Each row is followed by its class. Each block has new classes.
-0.39	-1.26	-0.23	-0.24	0.22	-0.89	-1.05	-1.87	1.78	0.47	0.33	0.46	-0.70	0.19	-0.63	-0.06	-1.06	-0.01	-0.24	1.79	-0.25	1.35	-0.65	0.41	-0.72	1.29	-0.20	0.99	-0.12	-0.14	0.02	-2.42	-0.63	-0.83	-1.04	-0.35	0.01	1.03	1.35	1.69	0.59 -> ff
1.50	-0.88	-0.77	-4.58	-0.18	-2.12	0.03	-2.65	0.40	-0.66	-0.32	-0.43	0.97	1.07	-0.86	-0.55	0.35	0.23	-1.33	-0.50	0.44	0.28	0.23	-0.17	-1.62	-1.08	0.10	0.36	-0.23	-0.27	-0.22	0.55	0.00	-0.13	-0.04	-0.39	-1.83	0.32	1.34	0.39	-0.17 -> nt
-0.16	0.09	0.58	1.55	0.04	-2.07	-1.10	-0.30	-0.36	-0.18	0.91	-0.18	2.61	6.38	-0.33	-0.55	-0.18	-0.26	0.97	1.90	0.33	1.33	-0.51	0.67	-0.72	1.20	0.43	1.56	0.41	2.84	0.01	0.57	-0.25	-0.17	-1.63	-0.81	-0.70	-0.25	0.66	1.45	-0.01 -> Ld
-0.38	0.55	0.06	0.48	-0.08	0.65	-0.69	-1.15	0.46	-1.22	0.33	0.13	-1.09	0.70	-0.29	-0.44	-0.12	0.67	-0.88	-0.42	-0.70	0.00	-0.02	0.21	0.39	0.96	0.13	0.47	0.07	0.21	-0.32	0.72	0.49	-0.33	0.51	0.65	1.16	0.34	0.28	1.10	0.46 -> gd
1.60	0.42	-0.12	-4.65	0.30	-0.26	1.78	0.28	-0.30	0.36	-0.70	0.47	-0.24	-1.94	0.54	0.49	1.23	-0.41	0.13	-2.75	-1.52	-1.26	-0.18	-0.72	-1.63	-1.74	-0.21	-2.01	0.28	-0.76	-0.34	0.84	0.45	-0.25	0.20	-0.52	-4.47	1.20	0.17	-2.11	0.90 -> Nq
0.81	1.99	0.70	-2.54	-0.35	-1.74	-0.42	-1.54	-0.14	-1.62	-0.11	-0.52	2.61	3.27	-0.69	0.17	1.65	0.29	-1.63	-0.09	1.34	-0.65	0.32	0.51	0.20	1.12	1.24	0.45	0.04	0.31	-0.10	2.10	0.22	-0.50	-1.19	-0.14	-1.64	0.97	1.36	0.06	0.65 -> md
1.18	-0.19	-0.39	-6.19	-0.31	-1.15	0.91	-2.63	-0.52	-0.72	-1.04	-0.15	-0.54	0.54	-0.08	-0.63	1.01	-0.03	-1.02	-0.40	0.35	0.91	0.37	-0.16	-1.74	-1.62	-0.59	-0.29	-0.33	-1.23	0.11	-0.19	-0.65	-0.51	-0.84	-0.65	-5.10	0.29	0.09	0.05	-0.28 -> ff
0.42	-0.13	-0.14	-0.24	0.14	-0.86	0.11	0.29	-0.29	-0.26	-0.47	0.41	1.28	0.34	-0.44	0.13	1.05	-0.73	0.91	0.93	0.07	-0.25	-0.15	-0.09	-1.47	-0.85	-0.24	-0.27	0.28	0.34	-0.12	0.66	-0.24	-0.24	-2.44	-0.51	-0.91	0.67	-1.69	0.52	-0.06 -> md
0.36	-1.15	-0.27	-1.53	-0.18	1.11	-0.48	-3.18	-0.52	0.28	1.57	0.62	-0.51	2.77	-0.55	0.08	-0.63	1.08	1.53	0.13	0.22	1.53	-0.87	0.76	-0.35	2.05	-0.51	1.16	-0.15	0.09	-0.43	1.44	-0.37	-0.02	-0.80	0.15	-3.78	-0.35	0.39	0.62	-0.28 -> Nq
-0.25	-0.20	0.06	-0.61	-1.16	-0.12	0.04	-1.58	-0.56	0.53	0.38	-0.02	0.77	2.76	0.28	-0.37	-0.32	1.09	-0.13	-0.22	-0.17	0.67	0.24	0.25	0.12	1.23	-0.41	0.47	-0.36	0.51	-0.14	0.60	-0.19	1.16	0.22	-0.04	-0.83	-0.60	0.29	0.99	-0.11 -> Nq
-0.92	0.08	0.02	0.23	-0.56	0.40	-2.25	-1.16	-0.87	-0.96	0.16	0.05	-1.38	0.16	-0.23	0.45	-0.49	0.18	-1.33	1.01	0.34	0.20	-0.40	0.04	0.26	0.30	-0.35	1.47	0.07	-0.25	-0.20	0.60	0.62	-0.06	0.59	0.56	1.40	0.57	-0.12	1.04	-0.30 -> gd
0.64	-1.64	-0.97	-2.20	-0.09	-2.79	1.41	1.23	0.72	0.02	-1.24	-0.84	2.42	1.98	0.22	-1.21	1.54	-2.36	-0.64	0.26	0.50	0.65	0.00	-0.09	-1.08	-1.99	-0.69	-0.72	-0.44	0.80	-0.38	-1.16	-0.64	0.08	-1.30	-0.43	-1.39	-1.49	-0.92	0.18	0.07 -> Nq
0.44	0.93	-0.16	-2.18	0.60	-1.58	-1.42	-3.18	0.71	-1.50	0.38	0.02	-0.86	0.22	-1.14	0.70	-0.22	0.38	-1.38	2.21	0.48	0.14	-0.31	0.97	-1.14	0.16	0.45	1.84	-0.03	0.05	0.71	-0.72	0.30	-0.40	-1.13	-0.33	0.11	0.79	0.00	2.16	0.27 -> ch
-0.35	0.09	0.38	-3.92	0.38	1.80	-2.72	-1.12	-0.77	0.88	1.29	0.39	-2.22	-0.06	-0.43	0.21	1.39	-0.97	0.84	-0.26	-0.57	0.39	0.44	-0.44	-0.51	0.77	-0.22	1.13	-0.01	-1.74	-0.44	1.49	-0.03	-0.09	-1.28	-0.46	-4.33	0.65	-1.49	0.58	0.80 -> Nq
1.20	0.83	-0.75	-5.54	-0.50	-1.69	0.74	-0.77	0.31	-0.25	-0.46	-0.16	0.18	0.33	-0.28	-1.18	1.91	-0.03	-2.54	-1.81	0.70	-0.76	0.45	0.08	-1.49	0.93	0.51	-0.35	-0.22	-1.21	-0.73	-0.45	-0.13	-0.06	0.16	0.35	-3.92	0.23	1.42	-0.51	0.54 -> ff
-0.51	-0.36	-0.67	1.40	0.29	-2.37	2.18	-2.49	1.22	-2.58	-1.22	-0.10	-1.72	-0.02	-0.11	1.72	-0.99	0.02	0.07	1.56	-2.41	1.24	1.23	1.11	0.16	-0.52	-0.40	-3.09	0.04	1.44	0.03	-2.92	-0.73	-0.48	-1.85	-1.02	-0.32	-0.44	0.94	-0.79	0.57 -> Ld
0.81	-1.08	-0.47	-4.36	0.98	-0.46	-0.40	-1.73	-0.30	-0.45	0.77	0.17	-0.77	-0.10	0.09	-0.56	1.02	-0.67	-1.77	0.59	1.08	0.61	0.31	-0.56	-1.57	-4.55	-0.86	2.08	0.29	-1.67	-0.30	0.25	-0.27	-0.83	-0.72	-1.14	-1.85	0.06	-1.36	0.27	-0.35 -> Rd
